Here is a tiny trained network, its code and every weight. The questions are about switching its units off for an input and a class, where a switched-off unit gives its printed mean instead of its output.

import numpy as np


def w(rows, s, z=0):
    codes = np.array(rows[::2]) - 128.0
    scale = np.full(codes.shape[1], s)
    scale[-1] = z or s
    return codes * scale


def f(y):
    return y / 2 * (1 + np.tanh(0.7978845608 * (y + 0.044715 * y**3)))


def log_softmax(a):
    a = a - a.max(-1, keepdims=True)
    return a - np.log(np.exp(a).sum(-1, keepdims=True))


def net(x, mask):
    res = np.array(x, float).reshape(1, 8) / 4 @ E
    y = f(res @ A[0][:, :-1].T + A[0][:, -1])
    res = res + np.where(mask, y, B[0][:, -1]) @ B[0][:, :-1]
    return log_softmax(res[-1] @ U[:, :-1].T + U[:, -1])


A, B = {}, {}
E = w([
[59,129,123,99,168,133,2,125,143,157],'x0',
[132,128,124,126,118,128,123,122,131,122],'x1',
[134,128,123,130,124,130,124,130,134,130],'x2',
[160,102,47,113,186,94,112,200,104,26],'x3',
[135,131,123,130,130,125,125,121,131,128],'x4',
[109,47,141,248,88,68,102,121,81,122],'x5',
[123,132,131,124,127,120,131,130,122,129],'x6',
[128,126,127,128,124,134,127,130,127,126],'x7',
],0.0093)
A[0] = w([
[108,130,150,127,92,119,145,101,139,152,253],'n0',
[94,158,126,75,156,154,97,129,129,121,128],'n1',
[165,97,78,113,196,90,107,208,117,26,208],'n2',
[141,88,132,197,79,92,179,133,104,113,140],'n3',
[99,137,123,64,149,151,102,125,118,114,136],'n4',
[119,131,116,114,136,131,126,131,130,128,112],'n5',
[116,128,143,123,131,150,125,115,122,143,174],'n6',
[141,116,144,106,115,159,154,105,145,116,201],'n7',
[122,135,158,121,112,127,128,97,120,151,244],'n8',
[179,170,127,64,113,172,236,136,141,108,216],'n9',
[134,115,127,91,155,124,98,142,135,107,119],'n10',
[120,117,130,141,117,129,146,115,129,116,121],'n11',
[131,97,132,179,98,105,174,133,107,105,123],'n12',
[148,116,126,176,95,127,148,123,104,132,165],'n13',
[104,102,122,151,116,119,79,140,129,144,106],'n14',
[148,123,106,137,117,118,140,158,113,94,136],'n15',
[72,95,134,185,125,95,10,110,100,126,59],'n16',
[120,136,116,104,145,137,114,132,122,110,124],'n17',
[138,142,120,129,129,127,138,131,125,122,111],'n18',
[128,110,147,175,99,131,174,100,122,132,188],'n19',
[134,121,122,131,137,118,125,138,138,136,111],'n20',
[137,104,111,144,123,122,146,153,111,95,113],'n21',
[110,157,116,57,168,149,57,131,144,162,150],'n22',
[131,138,126,112,140,130,115,127,154,160,148],'n23',
[92,103,143,140,112,98,70,123,120,128,120],'n24',
[165,178,124,94,131,143,197,110,117,105,185],'n25',
[145,121,116,141,123,123,139,147,112,96,121],'n26',
[107,140,145,117,121,158,116,97,126,161,216],'n27',
[150,109,98,116,173,103,116,171,122,66,185],'n28',
[134,126,139,127,119,141,118,110,142,143,200],'n29',
],0.012,0.0045)
B[0] = w([
[111,127,135,117,143,151,136,58,122,124,175],'n0',
[165,173,122,134,129,175,112,146,140,131,176],'n1',
[178,123,125,122,122,82,124,254,120,89,250],'n2',
[167,147,182,149,115,77,110,77,129,103,205],'n3',
[167,167,128,123,143,178,140,151,132,132,171],'n4',
[138,136,125,127,135,135,125,138,126,126,131],'n5',
[106,139,122,141,129,129,115,112,134,145,146],'n6',
[117,114,121,109,141,130,133,95,130,149,153],'n7',
[102,133,135,117,126,148,130,79,134,157,169],'n8',
[52,49,73,102,132,135,145,138,111,130,213],'n9',
[156,143,116,106,131,163,146,149,118,109,152],'n10',
[137,129,127,135,129,122,124,115,119,110,135],'n11',
[158,143,164,155,118,78,111,103,136,124,183],'n12',
[147,133,149,134,129,108,132,81,117,93,171],'n13',
[113,99,117,118,132,130,147,142,124,131,156],'n14',
[119,115,144,155,126,77,120,157,137,136,160],'n15',
[58,53,74,95,128,135,162,149,114,118,202],'n16',
[149,139,123,112,133,150,137,145,127,120,144],'n17',
[128,116,137,125,124,126,130,138,124,123,129],'n18',
[143,134,128,124,121,140,133,50,112,61,178],'n19',
[129,129,129,121,126,122,130,136,124,126,127],'n20',
[127,119,153,152,115,78,118,154,141,149,158],'n21',
[157,207,141,142,141,187,117,151,148,158,208],'n22',
[113,149,126,145,127,136,115,140,146,145,149],'n23',
[109,91,99,105,130,132,142,119,125,135,165],'n24',
[86,75,99,110,129,126,141,138,114,127,181],'n25',
[124,113,148,144,116,92,116,149,140,135,151],'n26',
[83,145,128,162,126,140,116,108,145,183,174],'n27',
[163,122,127,121,127,112,133,198,125,106,200],'n28',
[101,148,139,127,139,137,133,114,120,152,150],'n29',
],0.024,0.015)
U = w([
[14,33,68,72,137,161,185,76,91,161,247],'0',
[110,12,49,52,134,92,178,229,79,102,101],'1',
[175,164,232,153,104,125,110,18,103,87,127],'2',
[224,129,234,184,88,48,58,170,131,93,41],'3',
[138,232,170,144,168,193,54,107,208,222,154],'4',
[253,219,144,101,163,172,85,208,150,89,44],'5',
],0.0046,0.0014)

Each question gives the input, the list of numbers given to net, and the class t.
The units are the neurons (one row each of A and B). Each row of codes is followed by its name. A weight is (code - 128) times the scale printed after its matrix; where a second scale follows, it is the last column's (A, B and U).
mask holds one flag per neuron, in row order. A switched-off neuron (its flag False) gives its mean, the last column of its row in B, instead of its output. The means were averaged over made-up inputs and are rounded, as every weight is.
A unit's drop is (log p(t) with every unit on - log p(t) with that unit switched off) / (log p(t) with every unit on - log p(t) with every unit switched off).
The circuit of an input: a set's keep is (log p(t) with only the set's units on - log p(t) with every unit switched off) / (log p(t) with every unit on - log p(t) with every unit switched off). Starting from the 12 units with the biggest drops (on a tie, the unit counted first), units are removed one at a time, each time the one whose removal leaves the highest keep (on an exact tie, the one counted first), for as long as the keep stays at least 0.8.
units of the circuit, in order: the units of the circuit, biggest drop first
most important unit: the unit with the biggest drop
k most important neurons: the k neurons with the biggest drops, biggest first
drop of u: that unit's drop, to one decimal
input [-2,6,-7,0,-3,-5,0,6], class 0: most important unit -> n2
input [2,1,-4,-1,3,-8,8,-1], class 4: units of the circuit, in order -> (n22, n2)
input [0,1,8,5,-6,1,-4,-1], class 3: 3 most important neurons -> (n9, n16, n25)
input [-6,0,2,5,8,1,7,1], class 3: 2 most important neurons -> (n16, n3)
input [0,-7,1,4,0,8,5,3], class 3: 2 most important neurons -> (n3, n9)
input [2,4,1,-2,2,6,3,3], class 0: 2 most important neurons -> (n16, n2)
input [0,-3,8,-7,8,-1,6,-4], class 0: 2 most important neurons -> (n22, n3)
input [6,-5,4,-2,-8,0,-5,8], class 4: 3 most important neurons -> (n9, n22, n25)
input [1,3,4,0,7,8,2,-2], class 0: 3 most important neurons -> (n16, n2, n24)
input [7,3,-6,4,-3,0,5,4], class 5: 2 most important neurons -> (n22, n9)
input [-5,-3,0,0,6,8,6,1], class 2: 2 most important neurons -> (n2, n19)
input [8,-7,6,-7,-2,-1,2,1], class 4: drop of n22 -> 0.3
input [2,-2,-7,-2,1,6,8,7], class 0: drop of n16 -> 0.4
input [1,4,8,0,-8,0,8,8], class 4: most important unit -> n9
input [2,1,3,-2,1,5,8,8], class 0: drop of n2 -> 0.1
input [6,5,7,-7,2,1,2,5], class 0: drop of n16 -> 1.8
